Below is a small trained network, with its code and all its weights. Each question gives an input and a class and asks what happens when units are switched off, that is, made to give their printed mean instead of their output.

import numpy as np


def w(rows, s, z=0):
    codes = np.array(rows[::2]) - 128.0
    scale = np.full(codes.shape[1], s)
    scale[-1] = z or s
    return codes * scale


def f(y):
    return np.maximum(y, 0)


def log_softmax(a):
    a = a - a.max(-1, keepdims=True)
    return a - np.log(np.exp(a).sum(-1, keepdims=True))


def net(x, mask):
    res = np.array(x, float).reshape(1, 6) / 4 @ E
    y = f(res @ A[0][:, :-1].T + A[0][:, -1])
    res = res + np.where(mask, y, B[0][:, -1]) @ B[0][:, :-1]
    return log_softmax(res[-1] @ U[:, :-1].T + U[:, -1])


A, B = {}, {}
E = w([
[134,130,123,126,127,135,129,133],'x0',
[131,119,133,138,120,121,123,128],'x1',
[137,125,129,137,129,132,126,128],'x2',
[10,56,213,212,123,250,192,222],'x3',
[205,136,254,104,162,51,224,191],'x4',
[118,241,146,216,10,158,229,76],'x5',
],0.0095)
A[0] = w([
[145,188,29,154,88,111,74,39,217],'N1',
[122,2,130,54,224,113,59,169,242],'N2',
[57,137,12,145,94,196,40,99,243],'N3',
[33,77,86,187,99,209,116,157,174],'N4',
[67,102,9,159,94,178,67,86,254],'N5',
[214,168,233,102,108,55,166,178,198],'N6',
[169,78,49,45,220,41,21,96,170],'N7',
[97,26,213,76,250,155,139,218,158],'N8',
[223,127,83,29,218,38,38,123,181],'N9',
[43,219,154,193,43,199,223,135,86],'N10',
[192,220,32,114,55,53,108,62,199],'N11',
[229,241,148,100,121,42,166,98,142],'N12',
[61,41,68,122,223,163,77,175,185],'N13',
[213,187,93,65,62,61,133,18,192],'N14',
[184,133,255,92,139,49,234,207,209],'N15',
[224,104,59,20,215,22,50,50,205],'N16',
],0.0085,0.0075)
B[0] = w([
[145,190,60,110,34,145,114,67,208],'N1',
[38,13,177,129,196,161,33,227,238],'N2',
[66,83,8,124,67,220,32,121,223],'N3',
[114,59,88,172,123,200,85,190,205],'N4',
[99,135,17,91,75,240,60,48,220],'N5',
[202,184,182,152,158,79,223,105,213],'N6',
[18,62,223,221,49,227,189,181,238],'N7',
[133,48,213,116,223,49,59,169,218],'N8',
[69,74,182,216,23,230,174,136,237],'N9',
[92,114,157,220,48,195,210,107,218],'N10',
[200,196,26,84,34,102,174,65,221],'N11',
[189,198,163,112,129,88,234,63,207],'N12',
[113,39,56,85,161,198,26,206,211],'N13',
[192,219,71,71,65,49,194,54,219],'N14',
[155,97,254,178,205,89,168,151,236],'N15',
[101,175,185,227,15,153,227,179,254],'N16',
],0.009,0.021)
U = w([
[66,101,89,197,47,198,129,146,206],'0',
[118,117,234,201,111,151,208,166,168],'1',
[82,34,48,45,221,175,27,186,1],'2',
[129,39,205,85,254,50,50,186,71],'3',
[202,212,13,31,83,136,105,39,128],'4',
[242,225,132,49,144,23,195,86,88],'5',
],0.0087,0.0061)

Each question gives the input, the list of numbers given to net, and the class t.
The units are the neurons (one row each of A and B). Each row of codes is followed by its name. A weight is (code - 128) times the scale printed after its matrix; where a second scale follows, it is the last column's (A, B and U).
mask holds one flag per neuron, in row order. A switched-off neuron (its flag False) gives its mean, the last column of its row in B, instead of its output. The means were averaged over made-up inputs and are rounded, as every weight is.
A unit's drop is (log p(t) with every unit on - log p(t) with that unit switched off) / (log p(t) with every unit on - log p(t) with every unit switched off).
The circuit of an input: a set's keep is (log p(t) with only the set's units on - log p(t) with every unit switched off) / (log p(t) with every unit on - log p(t) with every unit switched off). Starting from the 12 units with the biggest drops (on a tie, the unit counted first), units are removed one at a time, each time the one whose removal leaves the highest keep (on an exact tie, the one counted first), for as long as the keep stays at least 0.8.
circuit, biggest first: the units of the circuit, biggest drop first
unit that matters most: the unit with the biggest drop
k most important neurons: the k neurons with the biggest drops, biggest first
drop when u is switched off: that unit's drop, to one decimal
input [5,7,-6,-7,3,1], class 5: circuit, biggest first -> (N14, N12)
input [3,1,0,1,1,0], class 3: unit that matters most -> N16
input [-6,-6,6,7,-8,0], class 2: circuit, biggest first -> (N16, N13, N9)
input [4,-4,-5,2,1,2], class 1: 2 most important neurons -> (N3, N5)
input [-5,4,-2,8,6,0], class 3: 2 most important neurons -> (N8, N16)
input [2,-5,1,1,5,-7], class 3: 2 most important neurons -> (N8, N2)
input [5,6,-5,8,0,0], class 2: drop when N16 is switched off -> 0.2
input [7,7,-3,1,4,-5], class 3: drop when N8 is switched off -> 0.2
input [-8,-1,8,1,3,7], class 1: drop when N10 is switched off -> 1.8
input [-5,5,3,-8,1,2], class 5: drop when N14 is switched off -> 0.2
